Here is a tiny trained network, its code and every weight. The questions are about switching its units off for an input and a class, where a switched-off unit gives its printed mean instead of its output.

import numpy as np


def w(rows, s, z=0):
    codes = np.array(rows[::2]) - 128.0
    scale = np.full(codes.shape[1], s)
    scale[-1] = z or s
    return codes * scale


def f(y):
    return np.maximum(y, 0)


def log_softmax(a):
    a = a - a.max(-1, keepdims=True)
    return a - np.log(np.exp(a).sum(-1, keepdims=True))


def net(x, mask):
    res = np.array(x, float).reshape(1, 6) / 4 @ E
    y = f(res @ A[0][:, :-1].T + A[0][:, -1])
    res = res + np.where(mask, y, B[0][:, -1]) @ B[0][:, :-1]
    return log_softmax(res[-1] @ U[:, :-1].T + U[:, -1])


A, B = {}, {}
E = w([
[188,76,183,194,188,194,111],'x0',
[165,48,12,108,100,114,135],'x1',
[129,129,129,127,128,128,129],'x2',
[149,143,94,37,181,137,11],'x3',
[98,127,110,100,225,120,239],'x4',
[54,118,98,107,120,248,141],'x5',
],0.011)
A[0] = w([
[89,156,186,87,118,143,117,36],'neuron 0',
[83,105,127,176,119,145,156,116],'neuron 1',
[140,73,97,153,64,131,82,140],'neuron 2',
[166,88,151,164,156,166,118,113],'neuron 3',
[122,207,200,131,166,143,134,112],'neuron 4',
[33,110,117,115,116,202,119,44],'neuron 5',
[128,139,106,99,165,129,93,1],'neuron 6',
[121,144,118,109,203,112,176,153],'neuron 7',
[120,143,166,152,34,143,60,194],'neuron 8',
[137,121,107,185,89,117,156,127],'neuron 9',
[153,89,166,128,153,151,113,125],'neuron 10',
[121,163,133,104,155,140,80,53],'neuron 11',
[140,89,113,79,164,132,105,137],'neuron 12',
[108,139,135,164,78,151,178,27],'neuron 13',
[111,123,114,106,207,118,192,45],'neuron 14',
[158,136,122,155,146,4,101,180],'neuron 15',
[93,168,120,79,108,98,117,217],'neuron 16',
[82,189,182,149,158,124,128,41],'neuron 17',
[156,136,124,63,135,135,118,52],'neuron 18',
[100,101,121,171,60,128,216,94],'neuron 19',
[170,133,177,137,167,60,136,67],'neuron 20',
[157,74,166,129,169,147,126,69],'neuron 21',
[183,80,49,125,137,129,169,233],'neuron 22',
[85,115,118,137,126,204,112,209],'neuron 23',
[149,97,144,163,144,164,128,97],'neuron 24',
[112,114,140,225,121,121,162,41],'neuron 25',
[84,181,112,113,64,96,145,72],'neuron 26',
[84,171,109,66,93,91,141,54],'neuron 27',
[127,134,80,128,192,141,76,105],'neuron 28',
[116,145,126,104,123,165,145,96],'neuron 29',
],0.014,0.00095)
B[0] = w([
[121,96,111,137,133,137,90,195],'neuron 0',
[125,145,147,132,103,139,82,196],'neuron 1',
[64,136,158,74,174,136,146,223],'neuron 2',
[95,181,13,174,165,136,186,209],'neuron 3',
[70,34,111,136,126,107,74,242],'neuron 4',
[197,103,123,115,65,180,138,246],'neuron 5',
[158,171,149,149,103,97,100,188],'neuron 6',
[117,178,179,68,140,137,182,227],'neuron 7',
[53,180,173,25,182,151,222,252],'neuron 8',
[156,154,190,129,116,84,64,196],'neuron 9',
[141,132,58,179,183,98,175,189],'neuron 10',
[161,180,191,162,120,98,91,191],'neuron 11',
[119,156,190,143,124,94,69,204],'neuron 12',
[168,165,149,150,102,118,127,209],'neuron 13',
[124,197,148,47,150,132,155,241],'neuron 14',
[168,97,94,95,58,194,159,248],'neuron 15',
[154,99,118,194,170,118,150,208],'neuron 16',
[53,41,144,107,121,111,58,222],'neuron 17',
[149,180,130,170,143,103,76,183],'neuron 18',
[143,148,154,156,124,75,77,252],'neuron 19',
[187,66,110,92,75,209,132,221],'neuron 20',
[99,139,72,169,161,130,162,199],'neuron 21',
[1,28,146,101,121,119,44,245],'neuron 22',
[180,86,101,112,87,159,131,221],'neuron 23',
[156,136,120,180,188,131,173,191],'neuron 24',
[171,151,148,128,145,91,90,218],'neuron 25',
[166,119,52,216,210,111,186,220],'neuron 26',
[119,108,67,180,174,104,168,224],'neuron 27',
[153,174,165,196,76,102,112,210],'neuron 28',
[160,105,110,91,86,180,144,172],'neuron 29',
],0.0082,0.012)
U = w([
[133,139,24,221,207,90,180,200],'0',
[8,36,129,117,122,97,51,233],'1',
[203,209,197,173,110,57,63,12],'2',
[80,200,174,17,173,125,199,218],'3',
[229,82,79,94,39,187,148,4],'4',
],0.013,0.0011)

Each question gives the input, the list of numbers given to net, and the class t.
The units are the neurons (one row each of A and B). Each row of codes is followed by its name. A weight is (code - 128) times the scale printed after its matrix; where a second scale follows, it is the last column's (A, B and U).
mask holds one flag per neuron, in row order. A switched-off neuron (its flag False) gives its mean, the last column of its row in B, instead of its output. The means were averaged over made-up inputs and are rounded, as every weight is.
A unit's drop is (log p(t) with every unit on - log p(t) with that unit switched off) / (log p(t) with every unit on - log p(t) with every unit switched off).
The circuit of an input: a set's keep is (log p(t) with only the set's units on - log p(t) with every unit switched off) / (log p(t) with every unit on - log p(t) with every unit switched off). Starting from the 12 units with the biggest drops (on a tie, the unit counted first), units are removed one at a time, each time the one whose removal leaves the highest keep (on an exact tie, the one counted first), for as long as the keep stays at least 0.8.
units of the circuit, in order: the units of the circuit, biggest drop first
unit that matters most: the unit with the biggest drop
k most important neurons: the k neurons with the biggest drops, biggest first
drop when u is switched off: that unit's drop, to one decimal
input [8,-3,0,8,-5,-3], class 0: 2 most important neurons => [neuron 3; neuron 10]
input [1,3,8,6,6,1], class 2: unit that matters most => neuron 8
input [-2,-3,6,2,6,7], class 4: 2 most important neurons => [neuron 5; neuron 8]
input [7,3,4,-8,0,2], class 2: 3 most important neurons => [neuron 9; neuron 19; neuron 25]
input [5,-4,-3,-6,8,-6], class 3: 2 most important neurons => [neuron 14; neuron 7]
input [1,-3,6,-6,-8,8], class 3: 2 most important neurons => [neuron 8; neuron 2]
input [3,-6,-1,5,0,-7], class 4: 3 most important neurons => [neuron 20; neuron 15; neuron 22]
input [-5,-5,7,4,-1,2], class 0: units of the circuit, in order => [neuron 26; neuron 27]
input [-6,-2,-5,6,-3,-3], class 0: 2 most important neurons => [neuron 27; neuron 26]
input [7,-7,0,-1,-4,-1], class 0: 3 most important neurons => [neuron 3; neuron 22; neuron 10]
input [7,-4,-6,6,6,8], class 4: 2 most important neurons => [neuron 5; neuron 23]
input [-7,4,8,-2,8,-5], class 3: 2 most important neurons => [neuron 14; neuron 7]
input [-7,8,-5,-2,8,-6], class 1: 2 most important neurons => [neuron 22; neuron 8]
input [0,4,8,7,-7,7], class 2: unit that matters most => neuron 28
input [0,7,2,-4,-7,0], class 1: 2 most important neurons => [neuron 22; neuron 14]
input [2,-1,-3,-2,-3,-3], class 3: 4 most important neurons => [neuron 5; neuron 8; neuron 23; neuron 26]
input [1,7,0,-8,5,-1], class 2: units of the circuit, in order => [neuron 19; neuron 9]
input [3,-7,-8,5,-7,-5], class 1: 2 most important neurons => [neuron 4; neuron 17]
input [-4,-4,-5,7,-2,-8], class 4: 2 most important neurons => [neuron 15; neuron 20]
input [2,6,-2,2,8,-4], class 3: units of the circuit, in order => [neuron 14]
input [-1,-4,-1,2,-5,3], class 3: drop when neuron 8 is switched off => 2.4
input [-4,-3,3,4,-2,5], class 4: drop when neuron 3 is switched off => 0.2
input [-1,0,-1,3,-5,3], class 3: drop when neuron 8 is switched off => 0.6
input [-1,8,-1,1,-6,-3], class 1: drop when neuron 22 is switched off => 0.6
